Each row has two labels, one from each of two sets.
[363, 357, -167, 92, -232, -242, 287, 105, 51, -256, 499, 3, 283, -570, -102, -219, 152, 51, -28, 57, -99, -17, 17, -268, 332, -78]
V, Rig
[-71, 385, 189, 30, 58, 72, -74, -302, 74, -151, -131, 131, -80, -159, 80, -77, -147, -18, -308, -98, -23, -73, 11, 231, -172, 183]
B, Rig
[-9, 146, -24, -20, -245, 11, 232, 71, -98, -30, 160, -191, 590, -62, -161, -169, 18, 51, 38, 122, 53, -1, 6, -127, 120, 15]
V, nole
[-67, 469, 38, -62, -147, 235, -196, -142, -157, -374, -259, 306, 642, -381, 180, -72, 69, 27, -81, -106, -34, 17, 114, -147, 366, -166]
R, Bupez
[97, 448, 117, 69, -17, 235, 108, -213, 79, -307, 35, -41, 369, -448, 13, -159, -77, 32, -206, 116, 8, -65, 7, 71, 81, 171]
V, Rig
[297, 250, -3, 79, 187, 443, -5, -97, 194, -303, -275, 159, 94, -518, 228, -54, -39, 58, 131, -31, -137, -61, -53, 16, 172, 17]
V, Bupez
[72, 125, -121, -62, -200, 13, 236, 138, -103, 93, 61, -69, 425, 45, -170, -225, -82, 140, 264, 82, -71, 63, 64, -14, -66, -22]
V, nole
[-253, 97, 12, -138, -102, 31, -327, -133, -183, -49, -221, 270, 233, 89, 123, -19, 55, -19, -19, -130, -44, 118, 92, -94, 160, -262]
R, vemo
[102, 286, 12, 22, -31, 61, 174, -35, 78, -114, 170, -89, 198, -268, -108, -188, -72, 24, -89, 13, 1, 3, 11, 39, -24, 133]
V, Rig
[141, 662, 192, 161, -204, 141, 236, -275, -2, -389, 52, -26, 622, -439, -65, -208, -19, 86, -314, 117, 96, -184, 48, 65, 106, 286]
V, Rig
[48, 390, 65, 66, -55, -339, -119, -187, 63, -270, 299, 251, -278, -268, 25, -78, 57, -81, -470, -172, -89, -42, 48, -17, 51, 27]
B, Rig
[32, -430, -166, -110, 420, 574, -37, 200, 171, 196, -343, -132, -151, 70, 160, 12, -196, 8, 542, -17, -224, 123, -47, 174, -164, 21]
V, vemo
[-48, 105, -2, -34, 171, 473, -270, -90, 55, -212, -447, 242, 181, -259, 303, 26, -6, -10, 124, -119, -98, 74, -14, -15, 207, -126]
R, Bupez
[108, -52, -65, 38, -178, -46, 227, 171, -80, 24, 229, -225, 459, -27, -136, -34, 99, 72, 111, 182, 88, 19, 16, -223, 215, 7]
V, nole
[100, 101, -107, -22, -122, -11, 77, 54, -24, 28, -57, 100, 108, 3, -58, -154, -64, 85, 224, -21, -91, -8, 32, 12, -50, -98]
V, Bupez
[-31, 268, -65, -131, 142, 335, -242, -73, 90, -245, -222, 281, 172, -448, 195, -123, -38, -28, 22, -242, -223, 169, 41, 11, 181, -140]
R, Bupez
[94, 67, -37, 25, -79, 295, 186, 96, -32, -106, 17, -184, 598, -197, -28, -57, 62, 75, 100, 149, 79, -21, 3, -139, 246, 26]
V, Bupez
[-13, -263, -88, -75, 94, 269, 74, 170, 29, 89, -27, -184, 230, 18, 30, 2, 26, -3, 252, 63, -32, 118, 5, -69, 95, -27]
V, vemo
[64, 157, 96, 95, -63, 105, 160, -101, -16, -88, -14, -108, 249, -53, -68, 7, -17, 129, -102, 156, 192, -117, -11, 37, 6, 130]
V, nole
[34, 188, 216, 120, 193, 223, -23, -313, 131, -238, -127, 10, -124, -214, 162, 91, -48, -32, -339, 17, 57, -160, -60, 177, -23, 248]
B, Rig

Each row has two labels, one from each of two sets.
[262, -132, -74, -48, -62, 23, 61, -71, 32, -36, 41, 66, 131, -7, -132, 27, -10, 248, 68, 1, -287, -135, -126, -14, -52, 246]
rudop, <53>
[278, -100, 317, -110, 84, -273, 270, 48, -1, 34, 30, 441, 31, -31, 139, 2, -13, 44, 234, -94, -391, -124, -67, -151, 16, 286]
rudop, <53>
[217, -159, 260, -68, -93, 227, -339, 45, 73, 104, 180, 510, 79, -78, -109, 82, 16, 71, 148, -3, 77, 111, -535, -347, -176, 153]
fetug, <53>
[162, -44, 94, -51, 239, -129, -190, -97, 42, 14, 46, -145, 211, -20, 19, 56, 61, 223, -8, 142, -432, 77, 266, -99, 4, 190]
pud, <53>
[118, -82, 218, -69, -97, 31, 123, 92, -6, 466, 125, 520, -12, 6, 25, 8, -126, -143, 104, -50, -142, -301, 49, 154, 17, 237]
fetug, <49>
[-41, -32, 139, -27, 104, -256, 260, 73, 20, 332, 48, 46, -187, 30, 194, -3, -48, 73, 117, -135, -357, -122, 406, -112, 86, 111]
rudop, <48>
[194, 13, -41, -67, 141, 143, -129, 22, 24, 149, 101, 331, 20, 47, -157, 29, -27, 106, 11, 77, -213, -90, -322, 135, 34, 233]
pud, <42>
[-34, -178, 183, -79, 50, -236, -247, -83, 34, 41, -41, 386, 165, 34, 71, -45, -58, 136, -77, -49, -145, -160, 98, 275, 53, 119]
rudop, <46>
[252, 52, 37, -94, 107, -134, 111, -51, 84, -87, -75, 39, 129, 35, -119, -36, 65, 67, -6, 54, -382, -25, -299, 34, 21, 208]
rudop, <42>
[161, -67, 40, -73, 45, -160, 71, -21, 62, -5, 1, -280, 101, -1, -68, -74, 43, 158, 64, -39, -428, 69, -164, -203, -35, 296]
rudop, <53>
[30, -44, 55, -13, 5, -114, 0, -41, 34, 54, 62, -109, 79, -3, 66, 26, 31, 128, 72, 16, -240, -13, 122, -39, -3, 79]
pud, <49>
[136, 1, 166, -78, 304, -188, -2, 47, 54, 165, 2, 44, 24, -21, -57, -42, 0, 65, 96, 90, -507, 92, -157, -28, 45, 260]
rudop, <42>
[247, 142, -17, -96, 80, 47, 186, 32, 1, 71, 127, 66, 6, 3, -116, 23, 42, -152, 105, 9, -238, 122, -342, -50, -27, 210]
pud, <42>
